Below are the code and all the weights of a small trained network. Each question names an input and a class and asks about switching units off, where a switched-off unit gives its printed mean instead of its output.

import numpy as np


def w(rows, s, z=0):
    codes = np.array(rows[::2]) - 128.0
    scale = np.full(codes.shape[1], s)
    scale[-1] = z or s
    return codes * scale


def f(y):
    return np.maximum(y, 0)


def log_softmax(a):
    a = a - a.max(-1, keepdims=True)
    return a - np.log(np.exp(a).sum(-1, keepdims=True))


def net(x, mask):
    res = np.array(x, float).reshape(1, 3) / 4 @ E
    y = f(res @ A[0][:, :-1].T + A[0][:, -1])
    res = res + np.where(mask, y, B[0][:, -1]) @ B[0][:, :-1]
    return log_softmax(res[-1] @ U[:, :-1].T + U[:, -1])


A, B = {}, {}
E = w([
[31,136,212,197,120,144,71],'x0',
[18,147,23,109,132,153,168],'x1',
[124,98,181,93,111,255,199],'x2',
],0.0075)
A[0] = w([
[38,116,189,159,143,136,93,106],'neuron 0',
[232,121,236,123,133,123,102,89],'neuron 1',
[135,126,171,102,107,219,174,77],'neuron 2',
[166,117,92,146,162,138,153,125],'neuron 3',
[56,143,190,149,123,126,99,85],'neuron 4',
[44,123,40,119,134,154,141,108],'neuron 5',
[124,110,139,119,130,182,156,99],'neuron 6',
[207,131,186,135,116,93,101,88],'neuron 7',
[49,122,185,148,88,119,92,106],'neuron 8',
[238,132,31,120,103,135,179,97],'neuron 9',
[138,123,149,122,155,191,158,126],'neuron 10',
[71,139,51,125,99,151,128,94],'neuron 11',
[121,129,52,159,133,1,59,91],'neuron 12',
[68,128,88,116,131,129,151,99],'neuron 13',
[128,120,115,125,120,132,126,249],'neuron 14',
[70,137,81,103,147,148,134,111],'neuron 15',
[204,115,62,52,127,127,153,90],'neuron 16',
[69,133,75,126,126,131,156,106],'neuron 17',
[140,98,115,140,137,188,120,101],'neuron 18',
[128,131,154,106,112,230,174,123],'neuron 19',
[108,145,134,130,97,67,107,101],'neuron 20',
],0.015,0.013)
B[0] = w([
[144,160,128,136,165,162,130,200],'neuron 0',
[151,100,121,185,85,126,143,214],'neuron 1',
[105,119,63,115,140,113,119,191],'neuron 2',
[126,132,136,123,137,148,128,159],'neuron 3',
[138,117,119,122,169,176,132,179],'neuron 4',
[153,113,129,171,98,121,128,208],'neuron 5',
[117,135,91,122,127,119,125,163],'neuron 6',
[139,100,114,167,99,127,143,183],'neuron 7',
[138,148,131,136,165,159,125,192],'neuron 8',
[134,149,129,139,174,174,124,213],'neuron 9',
[111,132,109,115,121,114,127,179],'neuron 10',
[137,102,122,165,111,131,134,181],'neuron 11',
[82,124,57,94,126,107,127,236],'neuron 12',
[147,115,115,143,109,131,148,169],'neuron 13',
[146,149,253,73,103,83,109,249],'neuron 14',
[142,117,128,150,106,128,138,177],'neuron 15',
[134,142,121,141,176,172,127,200],'neuron 16',
[134,102,135,154,114,128,135,178],'neuron 17',
[118,127,104,125,124,130,120,147],'neuron 18',
[95,126,96,106,123,105,127,213],'neuron 19',
[109,124,97,114,133,130,134,159],'neuron 20',
],0.049,0.013)
U = w([
[153,52,110,189,54,118,177,35],'0',
[126,173,116,103,230,234,128,109],'1',
[2,110,13,37,119,66,123,117],'2',
[119,149,230,37,95,62,104,253],'3',
],0.0091,0.0029)

Each question gives the input, the list of numbers given to net, and the class t.
The units are the neurons (one row each of A and B). Each row of codes is followed by its name. A weight is (code - 128) times the scale printed after its matrix; where a second scale follows, it is the last column's (A, B and U).
mask holds one flag per neuron, in row order. A switched-off neuron (its flag False) gives its mean, the last column of its row in B, instead of its output. The means were averaged over made-up inputs and are rounded, as every weight is.
A unit's drop is (log p(t) with every unit on - log p(t) with that unit switched off) / (log p(t) with every unit on - log p(t) with every unit switched off).
The circuit of an input: a set's keep is (log p(t) with only the set's units on - log p(t) with every unit switched off) / (log p(t) with every unit on - log p(t) with every unit switched off). Starting from the 12 units with the biggest drops (on a tie, the unit counted first), units are removed one at a time, each time the one whose removal leaves the highest keep (on an exact tie, the one counted first), for as long as the keep stays at least 0.8.
units of the circuit, in order: the units of the circuit, biggest drop first
most important unit: the unit with the biggest drop
top k neurons: the k neurons with the biggest drops, biggest first
drop when u is switched off: that unit's drop, to one decimal
input [3,-6,-8], class 2: units of the circuit, in order : [neuron 12]
input [-7,6,-2], class 1: top 4 neurons : [neuron 9; neuron 16; neuron 1; neuron 7]
input [-4,-2,5], class 2: top 3 neurons : [neuron 19; neuron 2; neuron 0]
input [-2,3,2], class 3: top 2 neurons : [neuron 1; neuron 7]
input [-8,8,-4], class 0: top 3 neurons : [neuron 5; neuron 11; neuron 17]
input [-7,0,8], class 2: top 4 neurons : [neuron 19; neuron 2; neuron 10; neuron 0]
input [2,-6,-7], class 2: top 2 neurons : [neuron 12; neuron 5]
input [7,6,1], class 1: top 2 neurons : [neuron 0; neuron 8]
input [-2,-3,-1], class 3: top 2 neurons : [neuron 5; neuron 11]
input [6,-4,5], class 1: top 2 neurons : [neuron 12; neuron 0]
input [1,-3,-2], class 3: top 2 neurons : [neuron 5; neuron 11]
input [-7,8,4], class 0: top 2 neurons : [neuron 5; neuron 11]
input [4,-1,-5], class 2: top 2 neurons : [neuron 12; neuron 9]
input [-7,7,5], class 0: most important unit : neuron 5
input [0,-3,-3], class 3: top 2 neurons : [neuron 5; neuron 2]
input [-6,-5,4], class 1: top 3 neurons : [neuron 9; neuron 16; neuron 5]
input [8,8,-1], class 0: drop when neuron 15 is switched off : 1.4
input [-4,-4,-7], class 2: drop when neuron 12 is switched off : 3.9
input [-4,-1,5], class 2: drop when neuron 2 is switched off : 0.4
input [1,7,1], class 0: drop when neuron 13 is switched off : 0.0
input [6,7,-5], class 0: units of the circuit, in order : [neuron 5]
